data = [[7144, 8028, 7895, 4655, 8325, 3796, 8191, 9060, 9342, 8465, 5318], [6601, 6335, 6296, 4421, 6637, 6558, 4829, 4995, 6549, 6299, 5836], [6355, 5977, 6837, 4321, 5907, 6496, 4922, 9024, 5845, 7678, 5088], [6075, 6295, 8400, 8900, 5310, 6478, 4972, 5065, 6830, 4126, 8536], [6826, 5928, 6801, 3727, 6076, 6616, 4650, 9882, 6124, 8507, 4499], [6847, 5953, 6529, 3200, 6115, 6293, 4572, 9677, 6321, 8622, 4065], [7111, 7955, 7986, 4397, 8779, 4091, 8543, 9631, 8872, 8790, 5425], [7160, 7924, 7888, 4467, 8911, 4291, 8725, 9714, 8718, 8903, 5481], [4347, 7038, 7665, 9313, 5833, 6861, 8294, 5762, 4589, 4016, 9512], [7080, 8022, 7816, 4786, 8120, 3816, 8077, 8813, 9326, 8288, 5353], [5912, 6782, 7660, 8378, 5590, 6665, 6198, 5818, 6483, 5000, 8091], [6498, 6147, 8404, 9060, 5319, 6157, 4717, 5078, 7454, 4269, 8244], [6135, 8012, 5878, 8038, 7028, 7264, 9259, 5343, 6441, 6304, 7853], [6259, 6368, 5290, 4046, 6682, 7342, 5493, 4847, 5457, 6575, 5699], [4314, 6962, 7650, 9295, 5731, 6814, 8180, 5798, 4553, 3982, 9448], [4357, 7111, 7759, 9324, 5951, 6882, 8416, 5838, 4609, 4060, 9599]]
What is the entry just right of 5833?
Answer: 6861
What is the entry just left of 6304?
Answer: 6441
What is the entry just right of the smallest entry?
Answer: 6115
What is the entry just left of 8813?
Answer: 8077
What is the entry just right of 9313?
Answer: 5833
The entry just right of 7028 is 7264
What is the entry just left of 4717?
Answer: 6157
What is the entry just left of 9448?
Answer: 3982
The maximum is 9882
What is the entry just right of 9631?
Answer: 8872
What is the entry just right of 6801?
Answer: 3727

arr =
  7  -14    4  -14    6  -21   12   -7   -3  -15    1
  3   -9   -1   -8    4  -12    7  -16    3  -16    1
 -9    1   -5    6    2   16   -4   11   -1   14    2
 -6    6   13   -4    1   -5   22  -10    5   13    9
  1  -15    2  -11    8  -22    4  -28    5  -19    6
 16  -32    4  -34    8  -17    8  -22    5  -31    8
 -5    4  -14    8   -8   14  -11   17   -3    2  -12
 12  -11    2  -12    2  -10    5  -20    5   -9    5
-10   22  -19   22  -11   21  -10   33   -9   27   -9
  7  -23   -2  -22    2   -3   -3   -9    3  -24    1
  0    1    3   -2    6   -6    4   -8    5  -20   -3
Read off the smallest entry in the last column.
Answer: -12
The entry in the top-left corner -> 7
Read off the entry directly below the largest entry.
Answer: -9
The second entry in reading order: -14
The entry directly above the smallest entry -> -11
Read off the entry in the bottom-left corner.
Answer: 0
The top entry of the column that holds the largest entry is -7
Read off the last entry, reading row by row.
Answer: -3
Read off the smallest entry in the last row.
Answer: -20
The largest entry in the last column: 9
Read off the second smallest entry.
Answer: -32
Read off the entry just left of the smallest entry.
Answer: 4
Read off the entry directly above 27.
Answer: -9
Read off the entry in the top-right corner.
Answer: 1
Read off the smallest entry in the first row.
Answer: -21
Read off the last entry in the row that holds the largest entry.
Answer: -9
Read off the 3rd-last entry, reading row by row.
Answer: 5
The entry just left of the centre entry: 8
Read off the 5th entry in reading order.
Answer: 6
Read off the entry just left of the largest entry.
Answer: -10
The largest entry in the last row: 6
The 4th entry in reading order -> -14
Read off the second largest entry.
Answer: 27
The largest entry in the first row -> 12
Read off the entry directly below the smallest entry.
Answer: 8
Read off the entry directly below the centre entry.
Answer: 14
Read off the largest entry in the first column.
Answer: 16
The second entry on the diagonal from the top-right corner: -16
The minimum -> -34

Questions about the grid below. Rows and columns are numbered from 1.
1) Read off the entry in row 3 and column 3.
2) Read off the entry directly below the largest entry.
3) Read off the entry in row 1 and column 2.
4) Read off the entry directly below the smallest entry.
5) Read off the top-left entry.
6) Read off the bottom-right entry.
7) Read off the entry at row 3, column 2.
8) Read off the entry in row 2 and column 1.
[[-13  -2  -7  -7  -7]
 [-44  10 -32 -42 -30]
 [-41   7 -29 -37 -27]
 [-17  -2 -10 -11 -10]
 [ 10   4   5   4   5]
 [ 18   9   9   7   9]
 [-13  -2  -8  -8  -7]
 [ -7  -2  -3  -4  -4]
 [ 24  12  11   8  11]
 [ 33  19  15   9  15]
 [ 14   6   7   5   7]
 [-20  -2 -12 -13 -12]
 [ -7  -2  -4  -4  -4]
 [-12  -2  -7  -7  -7]]
1) -29
2) 14
3) -2
4) -41
5) -13
6) -7
7) 7
8) -44

[[-13  18  30 -17  34  22  24]
 [-10  11  35 -17  28  20  27]
 [-10   8  37 -17  24  19  28]
 [-14  24  24 -14  38  22  19]
 [-13  21  28 -15  36  22  21]
 [ -7   1  39 -17  17  17  31]
 [-15  29  17 -12  41  22  13]
 [ -9   4  38 -18  21  19  30]
 [-11  14  33 -17  31  21  25]
 [-14  27  21 -14  40  22  16]]
Read off the entry just right of the largest entry.
22
The 1st entry in reading order is -13
The top-right entry: 24
The smallest entry: -18
Read off the largest entry.
41
Read off the entry just right of 40.
22
Read off the entry directly below 29.
4
The 3rd entry in reading order -> 30
Read off the first entry in the row that holds the smallest entry.
-9
The entry in the bottom-left corner is -14
The 2nd entry on the main diagonal -> 11
The top entry of the column that holds the largest entry: 34
Read off the entry just right of 36.
22
Read off the entry just left of the largest entry.
-12
Read off the entry in the bottom-right corner.
16
The entry directly below the smallest entry is -17
Read off the smallest entry in the last column.
13
Read off the smallest entry in the first column.
-15
The smallest entry in the first row -> -17
Read off the bottom entry of the column that holds the largest entry.
40
Read off the 3rd entry on the main diagonal.
37
The third entry on the diagonal from the top-right corner: 24
The entry directly below 11 is 8
The entry just left of the smallest entry -> 38
Read off the third largest entry.
39
Read off the largest entry in the first column.
-7
The entry just left of 40: -14
Read off the entry directly below 37.
24
The entry directly below -9 -> -11
